Each name stands for a flat space through zero: a line, a plane or more. A row that begins with a name and a colon came from that space; any other row is followed by the name of the space it lies nearest, among the names in its block.
z665-z870: [  8 -16   1 -21   2  22  -2  18 -25  38  12  34 -33  14 -12  -6  -3  -6
   9  -2  10  10  15  -7  12  10 -35 -37]
z486-z366: [ -1  -5 -15  17  13 -11 -25  22 -11 -13 -11   6   0   0  -9  -6   5  -9
   1  -7   7   2  13  -2  12  -2   3  -9]
z665-z870: [ -6   7 -15  34   9 -18   1  -2  10 -17 -22 -21  25   1  11  -8   9  13
 -11  15  -2 -30  -7   6   4   0  14  50]
z486-z366: [ 12 -15   2   3   3 -27  13 -16   1  38 -37  -5   9  27  17   8   5  -8
 -19  16   5 -15  -5 -26 -11   8 -24  16]
z597-z413: [  5  14 -22  20   5  -7 -17 -11   0  -7 -43   6  13   9 -19  40   3   8
 -11   4   1 -22   5   8   3  -2  20  17]
z597-z413: [ -1  19  -6  16  -9   3 -15  16  15 -23 -16 -25  15 -29 -30  30  -4  -9
   8 -14 -11  -8  -8  12   4 -30  24  20]
z486-z366: [ -2   4  31   0 -28  63  20 -18  -7  10  53 -24 -17 -33  -3  29 -37  -4
  34 -39  -3  20 -22  17  31 -15   3 -25]
z665-z870: [  0  13 -45  20 -29  20  -5   2  -3  -5 -17 -22  16  -8 -30  21   7   7
  18  -5 -11 -13  16  14   1   7  17  14]
z665-z870: [  1   5 -13 -13   4 -29  -6   6  -1 -22   5  21  25  12  -1 -16  14   7
   3  12   0  -7  21   9 -10  14   9   5]
z59-z487: [ -5 -29  -7   1   6 -23 -14  14 -20  -8  21   3  -1  11  24 -46   8 -19
   6 -11  12  34  22 -21   0  20 -12 -44]
z59-z487: [ -7 -19  -4  13  29  -9 -19  40 -12   1  -2  11 -25   3   6 -44  10  -9
 -10   6  11   7   6 -14  10  -2 -22  -9]
z59-z487: [ 14  -6  25 -25   4 -17  -2 -11 -11  11   9  30   7  15   3  22 -12 -13
   6 -10  10   9   6  -4   4   1  -8 -28]
z597-z413: [ -1  -7 -16  20  32 -26 -12  -6  -7   0 -35  22  -2  30  18 -14  15  14
 -30  24  13 -19   7  -9   1  16  -3  15]
z597-z413: [  0  17 -13  16  23  -1 -30   4   5 -15 -44  18 -11   0 -25  34   4   8
 -23   5   2 -15  -2   7   3 -17  20   9]
z665-z870: [ 12  -9  -9 -36   0 -28  12  19  -3  30  -8  33   6  29  -6 -26  20   0
  -3  30   0 -14  22 -10 -22  18 -33   8]
z486-z366: [  3  -3  -2 -17  -4 -19   2  11  -2  -5  14  11  15   6   1 -20   8  -4
   9   5  -1   2  14   1  -8   8  -5  -3]
z486-z366: [-15  28 -14  14  32  19 -11 -14  11 -31 -19  26 -23   3  -3   1  11  46
 -34  28  -1 -24  -9  26  -1   2  29  29]
z486-z366: [  0   4   2   1  12   6 -12   6 -17 -20  26  30   2   2  -3  -2  -8   9
  14  -8  10  -2  13  22  25   5   9 -13]
z59-z487: [  9  10  12 -23  12 -47   8 -21  20  -4 -25  20  27  22  11  10  11   7
 -25  26  -3 -18  -3  -4 -29   2   7  25]
z486-z366: [ -6   5   2   7   7  16  -4   2   9   2 -14  -8 -23 -10  -6   7   0   3
 -14   1  -4   2 -14  -4  -3 -13   2   3]
z486-z366: [ 10  17  21 -52 -19 -29  43 -62  29   6   2  11  35  24  24  17   6  21
 -15  29 -14 -11  -8   3 -49  19  12  22]
z597-z413: [ -6   9 -29  17 -21  17  -6  11  -7 -23  16 -18  17 -16 -17  -2   1   4
  28 -13  -6  -2  16  20  12   5  18   4]
z597-z413: [  4  -8   5 -10  17  -8 -11  -4   2  22 -36  16 -29  15  -2  12   6  -7
 -30   8   4  10  -5 -24 -17  -4 -13 -19]
z486-z366: [ -5  -2   8  28   3  39 -10   3  -2  12 -13 -25 -35 -22 -10  26 -17 -10
  -5 -22   1  11 -23  -8  20 -24  -1 -12]
z59-z487: [  3  -3   5 -27   8 -33   5  10  -3 -11  23  32  21  17  12 -34  11   5
   5  17   4  -5  19   7  -8  17  -7   2]
z59-z487: [ -7  -8  -1  14 -17  38   7  32  -6  12  27 -31 -18 -29 -11 -19  -9 -10
  25 -17  -4   8  -6   2  20 -12 -17   0]
z665-z870: [ -2   4   6  -7   2   8  -5  -6  -2 -10  10  10  -8  -3  -2   6  -5   2
   1  -7   1  11   0   5   1  -1   9 -18]
z59-z487: [  5   1  11  25  27  17 -30  10  -8  13 -40  11 -33  -6 -22  48 -16 -12
 -18 -16  11  -4 -16  -6  26 -31  -2 -11]
z597-z413: [  7 -18 -25  19  -4  13 -12 -10 -34  21 -10  11  -8  22  -1  14  -5  -4
  10 -13  15   5  22  -8  22  24 -11 -32]
z486-z366: [ -3  10  -1 -10  -8   2   9 -11   6 -13  15   2  10  -2   2  -3   2  12
   5   4  -5  -2   2  12  -7   7  12   6]
z597-z413: [  7 -12 -27  33  17 -17 -22  -7 -18  14 -50   8   0  27   2  18   6  -3
 -18   3  15 -13  12 -16  11  12  -4  -2]
z59-z487: [  6   2  19 -17   3   5   8  24  -3  11  21  18  -1  -6 -11  -6  -7  -2
  14   2   1 -12  -1  12  13 -10 -18  10]
z665-z870: [  9 -30   4 -30 -16 -38  -7   4 -22  -3  36  11  23  16  18 -27   1 -35
  26 -22   9  45  33 -22 -10  23 -13 -64]
z59-z487: [ -6  -1 -18   2  -9  -6   2 -10  -2 -17  11  -7  13   4  11 -20   9   7
   5   2  -2   8  13   2 -10  19  12  -5]
z665-z870: [  2   0   0 -19  -8   0   2 -12   1   1   4   8  -3   5   0   4   2  -1
  -1  -1  -3  14   6  -4 -15   7   2 -20]
z665-z870: [  1   9 -32 -13 -17 -21  -4 -18   1 -24  -4   7  29  14  -4  -1  18   9
   4   8  -7   4  27   6 -26  25  24  -8]
z597-z413: [  0  -9 -19  29   4 -17 -14   9  -5   0 -28 -17  10   5   1  -1   6 -11
  -5  -2   4  -6   5 -12   5   0  -1   9]
z597-z413: [  8  -4 -12  19 -14 -17  -9   1   7  10 -42 -33  19  -4 -13  32   1 -24
  -2 -11  -5  -3  -3 -18  -7 -14   3   9]
z59-z487: [  4   3   3  -7   2 -60  -1 -12  19 -25 -19  -8  45  10  16  -2  13  -9
 -12  11  -5  -4   3 -10 -29   0  18  19]
z665-z870: [ -2  -5   4   9  31 -20  -7   8  -9  -9   2  27   1  17  18 -26   5  11
 -11  15  13 -15   5   5  14   9  -6  12]
[  3   7  50 -39   1 -11   8   9  23  -6  23   1  -2 -23  -2   5 -11 -18
   0  -8  -9  19 -22  -3 -16 -32  -1  -8] : z665-z870
[  6  22  21 -34 -12 -11  14 -51  19 -18   7  12  23   5   8  37  -7  12
  -6   2  -9   5  -8  12 -26   3  31  -5] : z486-z366
[  0 -15 -42  31   5   9 -34  13 -25   8 -35   1 -20  11 -17   8   8 -11
  -4 -12  10  11  22 -16  11  11  -3 -32] : z597-z413
[ 13  -6  32 -58  -4 -42  40 -23  18  29   9  22  19  30  28 -20  10   3
 -14  33  -5  -6  -4 -15 -42  16 -26  13] : z59-z487
[  0 -27   7  -8  22  -8  -9   9 -18  22   0  24 -33  21  19 -29   4 -11
 -15   3  15  22   7 -27   0  12 -30 -39] : z59-z487
[  4  25  20   0   9  13  -2 -11   4 -15   7  21   8  -9 -14  40 -18  15
   5  -5   2 -22 -12  31  22 -17  21  18] : z597-z413
[  8 -16  10   2  -7   4  -2  14 -24  11  29   5   6  -1   0  -1 -16 -19
  30 -23  12   9  11   1  30   2 -17 -24] : z486-z366
[  1   0  -2  11  -3 -27   2  18   8 -11  -2 -19  31  -7   1 -12   5  -9
   8   3  -3 -15   0   1   1  -8   1  31] : z665-z870
[ 10   1  25 -34  -9 -79  18  22  26 -23  21  -8  73  -2  13 -33  12 -21
  16  14 -10 -13   5   0 -27  -9  -2  41] : z59-z487
[-11  23 -30   8  -5  29   0  15  -6 -32  31  14   8 -10 -19 -21   8  35
  22  11  -6 -24  18  44  18  14  20  26] : z59-z487
[ -1  11 -10 -20 -29  29  -8 -25  -1 -16  15  -2  -8 -12 -19  33  -7  -2
  14 -25  -9  36  10   6 -15   5  27 -51] : z665-z870
[  0  18 -19 -22 -17  24   9 -30  12  10 -21   7 -16   7 -17  27   9  21
 -14  14 -14   2   1   3 -31  11  12  -6] : z665-z870
[ -9   8 -24  12   0  -6  -8   4  15 -17 -25 -19   1  -6  -6  -9  18   7
 -16  12 -10  -2   0  -4 -21  -1  15  17] : z486-z366
[ -5  14  11   1 -15  36  12 -24   0 -12  31  -8  -2 -16   1  20 -18  14
  16 -16  -4   4 -10  22  14  -1  19  -5] : z486-z366
[  7  38  -9 -20 -36   4  25 -63  18 -23   5   0  49   4  -7  53  -4  31
  12   6 -17 -21   3  36 -19  16  46  25] : z59-z487
[ -9   3   8   4  -6  14  -6  31   6 -19  27 -22  -5 -33 -11 -16  -5 -12
  17 -17  -6  14  -7   7   9 -21   5  -3] : z597-z413

Each name stands for a flat space through zero: a line, a plane or more. A row that begins with a name and a colon came from that space; any other row is followed by the name of the space it lies nearest, among the names in its block.
z574z751: [ 20   6   5 -16 -25   3 -21   2  14  13 -25  39   3  35   3  -4   5   3
  39  10  -2  -3  27 -23  -6  -7  -8  27]
z507z135: [ -4 -20  -1 -38 -21 -14 -16  37 -19   8 -16 -15 -10  31   8 -19  17  26
  15 -45   5 -31  -1   4   8  -2  40   4]
z843z944: [-22   6  14 -28  -7 -19  -9  26 -28  -5  -3  24  19  73  11   7 -42   6
 -28  -6  13 -32   1  -8  48 -47   8  12]
z979z214: [ -4   1  36  12   2   9  -3  41 -22  -6  26 -14  -2 -19   8 -10 -18   7
 -24 -26  -1  21  -1  34  22   5  24 -10]
z979z214: [ 17  33  -5  -6  -2 -20  23  -5  36  25  -8  17  19 -36  -3   5  -4   5
  25  29  -9  27  20  -4 -53  12   1  -3]
z507z135: [ 30  16  44   3 -13   2 -54  21   5  -5  30  21   0 -28 -21  39   9  -5
   9  10 -25  14 -13  25  19  35  23  12]
z843z944: [ 14  -7 -23 -21 -29 -28 -30   2 -14 -21   7  11  14  16 -10   5 -14  22
  -2   9 -13 -26  -6 -12  31 -21  38   0]
z574z751: [-16  21  21 -39 -11   3 -28  20 -10  34 -40  66  22 105  16  17 -20 -17
  13   9  15 -39  17 -31  16 -36 -36  33]
z324z288: [-10  -8   3  11  10  11  14  -5 -11 -16  13 -15  -5  17  -2  -3  -8  -7
 -19   6  21  -5  -5   7  27  -4   0   9]
z979z214: [-17   1  63   2  47  34  27  30  -2  30  13 -23 -37 -21   7  21  33 -42
  -2 -40   5  11 -11  48 -21  31  -2  17]
z979z214: [  1 -21 -40  -9 -22  -4   2  -4 -16  -4 -25   5   3  18  18 -39 -12  21
   7 -16  -7 -12  20 -29  -1 -42   5 -12]
z507z135: [  0  -4  -8  11  18   5  20 -19  -2 -11  19 -13  -6 -20  -8  12   1 -16
 -14  15  -1   0 -10   8   4  -3   7   2]
z574z751: [ -7   5 -27 -45 -19 -14 -33  16 -26  23 -17  20  22  56  -3  18   5   0
   9  13  10 -60 -18 -13  14 -10  21   6]
z976z765: [  9   8  -8 -15  -5  10  14  -3  10  24 -17  13   2  25  -1  -3  14 -10
  32  22  19 -11  16  -8 -18   5   1  26]
z574z751: [ -4  -8  16 -20  29 -14  31 -26  16 -13   4  11 -24  20  -6  35   2 -28
  -4  -4 -12 -17   2  -7   6 -37   2  36]
z979z214: [  6 -16   3 -28  10   1   1   0 -12   4   1  12 -22   8   1  23  14 -23
   8 -18 -25 -29  -2   0   2 -32  26  22]
z507z135: [  0   5   7 -29  -8 -29 -13  31 -18   1  13   4  10  -3   1  14 -15  14
 -13 -17 -18 -16 -10  13  12 -16  45  -8]
z507z135: [ 13  11   9  18  -3  11 -30 -13   7  -5   9  23   7 -13 -10  21  -1 -13
   1  24 -14  12  -6  -4   7  12 -22  -1]
z976z765: [ 10  -7  -8  16 -13   5 -15 -11  -1 -18   4   2   2  -2  -4 -10  -5   9
   0   9  -1   8   3  -8  16   1  -5  -3]
z843z944: [  2  15   9 -24  15 -25   8  -4  12  10   4  18   2 -12  -5  38  -2 -14
  -1   4 -24  -8  -6   2 -17 -14  11   7]
z507z135: [ 10 -11  -1  -9  -8   6 -18   3   0   4  -5  -3 -12   1  -5   2  26   0
  20  -9  -4 -11  -5   2  -3  16  10   8]
z979z214: [  6   0  17   2  -3   1   4  14   2  -2   5   0  -5  -8   4  -8  -5   6
   2 -12  -4  15  12   9   1  -1  11   4]
z843z944: [  2   0  27 -27   6   8 -14  37   7  47 -18 -10 -23 -24   5   8  54  -6
  38 -45 -14  -4  -8  24 -50  44  13   0]
z843z944: [-11  11   4   0   5 -11  29 -10  25   4 -17   2   5  23   4 -11 -10   7
   5   7  22  11  17 -14 -14  -2 -26   9]
z843z944: [ -5   5 -22  20   9  40  10  10 -28  39 -14  10  10 -43  29 -24  -6 -21
  -2  -6 -21  18  12   0 -44 -18 -22 -37]
z324z288: [-10   0 -11   5   8  29  16  19 -43  13  12  -1  12   8  14 -11 -22 -19
 -22   9  13 -12   1  13  16 -26  16  -5]
z324z288: [  7  -8 -17  -3  -5 -16   4  -3  11  -3   4 -31  -7 -35 -10  -7  24  18
  11  -8  -2   2 -11   9 -19  29  24 -13]
z574z751: [ 26  13  39   4 -11  20  23  30  25  25  -9  12 -11 -16  12 -29   6   5
  43 -10   4  46  49  13 -35  16  11  26]
z976z765: [-32   7  -8  -7  20   8  19  10 -26  16   3 -14  14  29   4   6  -8 -16
 -27  10  33 -27 -20  12  11  -1  -4  -6]
z324z288: [-10   2  10   6   4 -15  -4 -17  20 -18  -4   2   0  19  -5   7  -6   7
  -9   1   7   5  -4 -13  11   4 -30   2]
z324z288: [  1 -15 -14  14   9  13 -11 -29  -3 -15   5  -4 -12  -4  -9  13  15 -17
  -5   8  -7 -10 -16  -7  11   1 -16   0]
z843z944: [ -2 -31 -39 -17   3  -8  14 -27 -18 -23   3 -15 -15  23  -7   2   7  -6
  -6   0   1 -43 -11 -13  24 -35  28  13]
z324z288: [ -8 -15 -13  28  34  36  42 -26 -17  -5  15 -16 -17 -26   7  -4  -2 -37
 -21   6  -1   7   0   8  -3 -24 -11  -2]
z507z135: [ -1  -3 -25  -9  -3  10 -28 -13 -13  17 -22  28   6   8   7  11   8 -16
   9   4 -23 -23  -7 -24 -13 -19 -24 -11]
z507z135: [ -1   2   3 -24 -17 -12 -40  26 -22   8  -5  23  12  16   7  10 -10   8
  -4 -16 -21 -21  -7  -4  13 -18  15  -9]
z324z288: [-13   9  -8   3   6  18  17  17 -28  19  -2  10  18  10  19 -14 -27 -11
 -17   6   9  -2  10   3   0 -27  -3 -11]
z324z288: [-12  10  -4  -8  -7 -56 -17  -7  27 -18  -1 -15  14 -10 -14  13  -4  38
 -14  -7  -5   3 -24  -7  -3  24  -7 -27]
z976z765: [  8  17  -7 -58  14  -1  44   0  11  52 -24  32  -2  45   0  28  20 -38
  45  29  14 -43  21  -8 -39 -24  27  56]
z979z214: [ 12 -14  11  10 -17  15   9  17   0  -5  -6  -9 -14  -1  13 -42   0  19
  17 -25   5  23  30   2  -1  -2  11   7]
z574z751: [ 24  -7 -13   8 -21   1 -22  -9   9 -10   2  -2  -3 -22 -11  -7  16  13
  21   9 -10   8   2  -4  -3  20  10  -2]
z979z214: [  7 -20 -24 -24  -6   5   5  14 -33  10  -4   5  -8  -3  14 -11   0  -5
   5 -22 -24 -26   8  -2  -3 -45  42  -1]
z843z944: [  8   2  19   1 -10  -7 -24  10   5 -11  13  -2  -1  -1 -12  10   4  10
   1   0   0   4  -8  10  18  22  10   5]
z324z288: [ -7  -6 -14  26  34  26  53 -27   3   8  -2 -11 -15 -42  15 -13   0 -28
  -8  -2 -10  25  13  -1 -37 -21 -25 -11]
z976z765: [ -5  -6   4 -24   1  -5   9  26 -21  15  -9  11  -4   5  20  -7 -12   0
  -3 -33 -20 -11  13   1  -7 -40  23  -2]
z507z135: [ -1  14   4   0 -23 -27 -29  10   4 -14   0  16  26  14  -1  -2 -30  30
 -12   6  -2   8   1 -11  20  -3  -6 -15]
z574z751: [ 17  -6   1  12 -22  -4  29  -6  31 -13 -19  -1  -7   5  10 -51 -11  32
  27  -7  12  38  49 -19 -15  -7  -5  13]
z976z765: [ 18 -17   5  26 -18  47 -43  23 -24  12  -2  -2 -13 -37  12 -26  24  -1
  18 -26 -22  19   3  12  -8  24  -3 -20]
z843z944: [ 27  -4  12  27 -23   7 -58   8 -15 -35  41  -3   5 -33 -21  13  -4  11
 -13  14 -17  14 -21  20  47  29  25 -10]
z574z751: [  6  -5 -39   9 -14   0   0 -27   9   1 -27  15   9  -7  11 -24  -5  10
  13   7 -14   8  18 -35 -25 -21 -29 -19]
z976z765: [  6  14  -2 -39  18  14  17  17  -7  58 -10  13  -5 -10   2  29  35 -39
  33   6  -8 -28  -3  16 -49   5  28  19]
z976z765: [  4   0 -25 -29 -23  18  12  33 -29  42 -32  20  14  35  27 -40  -7   4
  29  -5  11 -20  34 -12 -20 -33  24   7]
z507z135: [  6   3 -19  11   1   7  -3 -30  18   4 -14   8   1  -9  -4   2  13  -7
  15  20  -3   5   1 -19 -22  10 -31  -3]
z574z751: [-11 -12 -33  14 -10 -13 -18 -24  -7 -28  -2 -11  11   9  -5  -9 -11  18
 -22   7   4 -10 -17 -20  24  -5 -20 -25]
z976z765: [ 14 -13  -4   2 -11  23 -14  -3 -14  -4  -2  17  -7  16   3  -7   2 -10
  12   4  -5  -8  12  -8  16 -18   4  16]
z976z765: [-22   9  11 -25  22 -40  23  18  -1   7   6 -11   3 -23   7  19 -15   6
 -28 -31 -21  -4 -14  14 -17 -19  19 -22]
z979z214: [ 24   8   1  18  -6  26   0  -1  11   8  18 -17  -1 -27 -20   0  29  -8
  26  37  24  13  -3  23  -8  57  17  15]
z574z751: [-23  -6  -5   4   4 -12  -5  -6 -11 -22   6 -12   8  29  -2   2 -18   9
 -33  -1  17 -15 -18  -5  35  -8 -13 -10]
z979z214: [  7  12  -1   8 -29 -21  28  25  18   6 -25   9  18 -20  31 -66 -42  51
  11 -25  -8  55  57 -17 -36 -26  -3 -25]
z324z288: [ -2  -7   3   6  -9  26  16   9  -4   6 -12  -9  -4  41   6 -34   4   3
  16   4  43  -1  21  -1  11   9  -4  23]
z843z944: [ -7  -8  21 -10  -5   9 -17  28 -10  10  -6 -10 -10  21   4  -6  17   5
   7 -27  13 -10  -5  13   9  20   6   7]
[-10 -10   7   5  -5   2 -10  19 -25 -14   9  -7   1   7  10 -14 -19  11
 -24 -22  -2   0  -3   7  28 -16   9 -13] : z979z214
[  7   6  42  -9  22  22  46  29  16  36   0 -14 -28 -24   8  -6  28 -19
  30 -24   8  23  23  34 -43  23  23  28] : z507z135
[ 12  -3  10  24  19  18 -29 -23   3 -12  31 -10 -15 -47 -25  44  31 -30
  -7  16 -21   3 -38  20   7  39  -6  -3] : z976z765
[  3  12  38  38   4  27  10  37   0   8  22 -28  -2 -54   7 -27  -2   9
  -7 -14  11  56   8  41 -12  47   3 -19] : z574z751
[ -4  30  54  12   9  15 -21  38   2  28   7  17   9 -24   8  15  -6 -11
  -5 -11 -10  33  -1  26 -15  30 -20 -11] : z843z944
[ 10  11  11   3 -12 -34 -35 -31  28 -42  14  23  12  26 -28  37 -16  11
 -10  35  -2  -3 -13 -19  43   5 -17  16] : z979z214
[ 15 -12  -7 -23  -1  -1  -2  -3  -9   1   3  13 -13   3  -3  15  11 -14
  13  -4 -21 -23   2  -2   2 -25  31  20] : z979z214
[ -8  15   5  -5  -3 -16   1   6  12  10 -14  13  14   5   8  -4 -15  12
  -1  -3  -3  10   9 -10 -15  -5 -18 -11] : z324z288
[  2 -11   1  15   8  -7  15 -19  12 -27  13 -18 -13 -17  -7  -3  -1   6
 -11  -4  -2  14  -2   2   8   0   0  -1] : z574z751
[-18  18   9 -38  26 -35  39  12  12  26  -5  -2   3  -2   3  26  -2  -7
  -5 -12  -3 -14  -6  10 -33 -12  18   2] : z976z765
[ -1 -18   7 -26   3  -2 -20  15 -23  -2  11  -8 -18  12  -7  23  21 -10
  -2 -23 -10 -37 -23  15  22  -3  36  13] : z843z944
[  9  14  55 -23  -5   7 -17  37   1  15   7  21  -5  42  -7  23   7 -11
  18  -1  16 -10   6  21  22  17  21  45] : z574z751
[ 25 -21  -3  29 -41  26 -66  22 -26 -24  21 -21  -2 -23 -11 -26  17  27
   6  -6  -1  10 -14  17  39  46  25 -17] : z843z944
[  9   4  35 -11  12 -34 -15   0  10 -29  35   7 -10 -23 -19  51  -9  -4
 -22  -9 -36   1 -20  17  25  -8  28   9] : z324z288
[ -9  21  25  -6   8  -9   9  11  15  16  -8  14   8   9   6   8 -11  -2
   0  -1   4  13   9   1 -14   2 -18   4] : z843z944
[ -4 -26   3   5  -4  20   1   4 -11  -8 -10 -12 -22  21  11 -27  11   3
   6 -29   8  -4  10  -3  13  -7  -4   9] : z979z214
[ -7  -5  10  -1 -24  -9 -24  21  -8 -14  -6  -1   8  37   5 -22 -15  30
  -6 -16  16  -2   5  -6  31   1  -2  -3] : z507z135
[ -6 -13 -14 -19   8 -10 -19 -23 -11 -13   0  13  -6  29 -10  34   7 -18
  -9   5 -13 -42 -23 -15  24 -25  -1  11] : z979z214
[ 11 -29 -11  29  -2  38 -23  -3 -28 -18  22 -28 -19 -30  -7 -10  24  -9
  -5  -7  -4  -1 -19  18  23  21  14 -10] : z843z944
[ 16 -30 -29  -6 -30   3 -27   2 -11 -13  -4 -25 -12   3  -8 -25  30  25
  23 -13   5 -20  -6  -3  13  20  32  -1] : z843z944
[  5  26   6 -11 -11 -30  15  -1  46  18 -26  13  14   0   1  -8  -2  24
  28   9   7  25  24 -16 -44  18 -19   2] : z843z944
[  0  -3 -14  20 -13  18   1   1  -3   3 -12  -7   6  -1  10 -36  -3  13
   6   1  14  16  14  -8  -7   8 -18 -14] : z843z944
[  1  16  36   5  18  24  27  18  10  30  -4  10  -9 -12  13  -2   3 -22
  13  -7   3  27  22  16 -30   6 -12  15] : z507z135
[ -4   6  23   1  -3 -12  31  19  19  -2   0 -22  -3   4   3 -27  -7  25
   5 -13  28  24  19  13  -5  17  11   9] : z507z135
[  5  -5 -18 -21  -6 -13 -14   0  -5   7  -5   2   0  -6  -4  11  13   2
   9  -5 -17 -22 -11  -4  -9  -4  19  -5] : z507z135
[-25   1  12  11  18  33   6   7 -14  15  -3 -15  -2  34   3  -2  11 -21
 -10   5  42 -12 -14  12  12  25 -28   7] : z976z765
[ 33  -2  -1 -15 -20  -1 -10   0  16   6  -5  12 -10  -6 -10   1  23   4
  43   7 -11   0  16  -3 -15  11  28  25] : z574z751
[  3  11  -1  -9  12  -8   5  -3   1  10   5  15   4 -22   0  24  -5 -15
  -5   6 -24  -1  -4   2 -16 -15   5  -5] : z843z944
[-16  -5   5  -5   4   8   5  19 -21   8  -5  -3   0  17  14 -12 -10  -1
 -13 -20   6  -7   2   4   7 -16   0  -5] : z976z765
[ -3   4 -22  -1   0 -27  32 -17  24  -7  -6 -20   6 -11  -5 -14  -3  21
   3   9  13   9   6  -8 -20   6   2  -8] : z507z135
